Below is a small trained network, with its code and all its weights. Each question gives an input and a class and asks what happens when units are switched off, that is, made to give their printed mean instead of their output.

import numpy as np


def w(rows, s, z=0):
    codes = np.array(rows[::2]) - 128.0
    scale = np.full(codes.shape[1], s)
    scale[-1] = z or s
    return codes * scale


def f(y):
    return np.maximum(y, 0)


def log_softmax(a):
    a = a - a.max(-1, keepdims=True)
    return a - np.log(np.exp(a).sum(-1, keepdims=True))


def net(x, mask):
    res = np.array(x, float).reshape(1, 8) / 4 @ E
    y = f(res @ A[0][:, :-1].T + A[0][:, -1])
    res = res + np.where(mask, y, B[0][:, -1]) @ B[0][:, :-1]
    return log_softmax(res[-1] @ U[:, :-1].T + U[:, -1])


A, B = {}, {}
E = w([
[183,51,186,182,47,153,80,167],'x0',
[66,152,84,107,75,181,150,153],'x1',
[124,173,128,95,61,95,10,122],'x2',
[202,78,48,216,49,153,156,102],'x3',
[95,120,70,140,182,133,251,92],'x4',
[95,210,77,29,172,224,148,172],'x5',
[58,31,125,159,161,158,82,125],'x6',
[224,132,242,106,169,187,91,164],'x7',
],0.011)
A[0] = w([
[134,134,118,94,179,210,53,183,145],'neuron 1',
[44,76,101,107,195,7,69,89,131],'neuron 2',
[51,220,105,122,180,137,199,131,1],'neuron 3',
[66,130,148,154,166,33,110,103,115],'neuron 4',
[115,79,37,150,132,116,254,125,100],'neuron 5',
[90,68,37,205,131,157,193,114,108],'neuron 6',
[87,154,42,49,106,135,74,110,159],'neuron 7',
[182,128,10,87,92,153,101,129,116],'neuron 8',
],0.0096,0.0078)
B[0] = w([
[144,219,173,63,170,229,140,115,229],'neuron 1',
[119,111,223,201,104,148,254,60,232],'neuron 2',
[111,121,110,197,89,36,44,188,249],'neuron 3',
[156,147,154,115,162,100,159,75,195],'neuron 4',
[102,144,174,28,133,117,231,73,247],'neuron 5',
[132,125,241,53,212,113,137,62,238],'neuron 6',
[50,214,76,236,71,111,117,173,245],'neuron 7',
[185,214,139,214,152,181,105,55,201],'neuron 8',
],0.0077,0.013)
U = w([
[164,86,160,251,68,109,99,100,167],'0',
[170,78,113,158,112,138,184,39,16],'1',
[121,1,184,91,137,187,48,193,148],'2',
[76,178,44,111,114,131,91,167,166],'3',
[124,86,67,135,149,131,159,141,44],'4',
[59,107,114,129,158,93,208,94,2],'5',
[208,145,126,88,169,69,120,198,100],'6',
[125,175,187,89,222,151,213,84,215],'7',
],0.013,0.008)

Each question gives the input, the list of numbers given to net, and the class t.
The units are the neurons (one row each of A and B). Each row of codes is followed by its name. A weight is (code - 128) times the scale printed after its matrix; where a second scale follows, it is the last column's (A, B and U).
mask holds one flag per neuron, in row order. A switched-off neuron (its flag False) gives its mean, the last column of its row in B, instead of its output. The means were averaged over made-up inputs and are rounded, as every weight is.
A unit's drop is (log p(t) with every unit on - log p(t) with that unit switched off) / (log p(t) with every unit on - log p(t) with every unit switched off).
The circuit of an input: a set's keep is (log p(t) with only the set's units on - log p(t) with every unit switched off) / (log p(t) with every unit on - log p(t) with every unit switched off). Starting from all 8 units, units are removed one at a time, each time the one whose removal leaves the highest keep (on an exact tie, the one counted first), for as long as the keep stays at least 0.8.
circuit, biggest first: the units of the circuit, biggest drop first
k most important neurons: the k neurons with the biggest drops, biggest first
drop when u is switched off: that unit's drop, to one decimal
input [0,6,1,6,-6,3,7,-1], class 3: 4 most important neurons -> (neuron 2; neuron 7; neuron 5; neuron 1)
input [8,0,-2,-5,0,0,0,7], class 2: 3 most important neurons -> (neuron 5; neuron 2; neuron 6)
input [-1,1,2,0,-8,-4,-7,4], class 6: circuit, biggest first -> (neuron 2)
input [-1,-2,-3,6,-7,8,-7,0], class 3: 3 most important neurons -> (neuron 6; neuron 2; neuron 5)
input [0,-1,-2,6,-3,-5,-5,-4], class 7: 2 most important neurons -> (neuron 6; neuron 3)
input [-4,7,0,-8,0,-1,6,-5], class 5: 3 most important neurons -> (neuron 2; neuron 3; neuron 7)
input [5,-1,-6,0,-7,4,-1,2], class 2: circuit, biggest first -> (neuron 5; neuron 2)
input [-5,3,-4,-3,-2,0,-2,-1], class 3: 2 most important neurons -> (neuron 3; neuron 6)
input [8,-3,0,-5,-5,-2,-4,0], class 2: circuit, biggest first -> (neuron 7; neuron 2)
input [-8,2,1,-2,-8,-6,-8,5], class 6: 2 most important neurons -> (neuron 2; neuron 5)
input [4,4,0,-4,0,-6,8,-3], class 7: 2 most important neurons -> (neuron 3; neuron 7)
input [-6,0,7,3,-2,-2,0,-4], class 0: drop when neuron 2 is switched off -> 0.1
input [3,-1,6,-5,6,-6,-1,-4], class 1: drop when neuron 2 is switched off -> 0.2
input [-7,1,5,-1,-2,5,4,4], class 3: circuit, biggest first -> (neuron 7)
input [1,8,-2,-8,4,2,-8,7], class 6: drop when neuron 2 is switched off -> 0.2
input [-1,4,5,5,-7,4,8,5], class 3: drop when neuron 6 is switched off -> 0.3
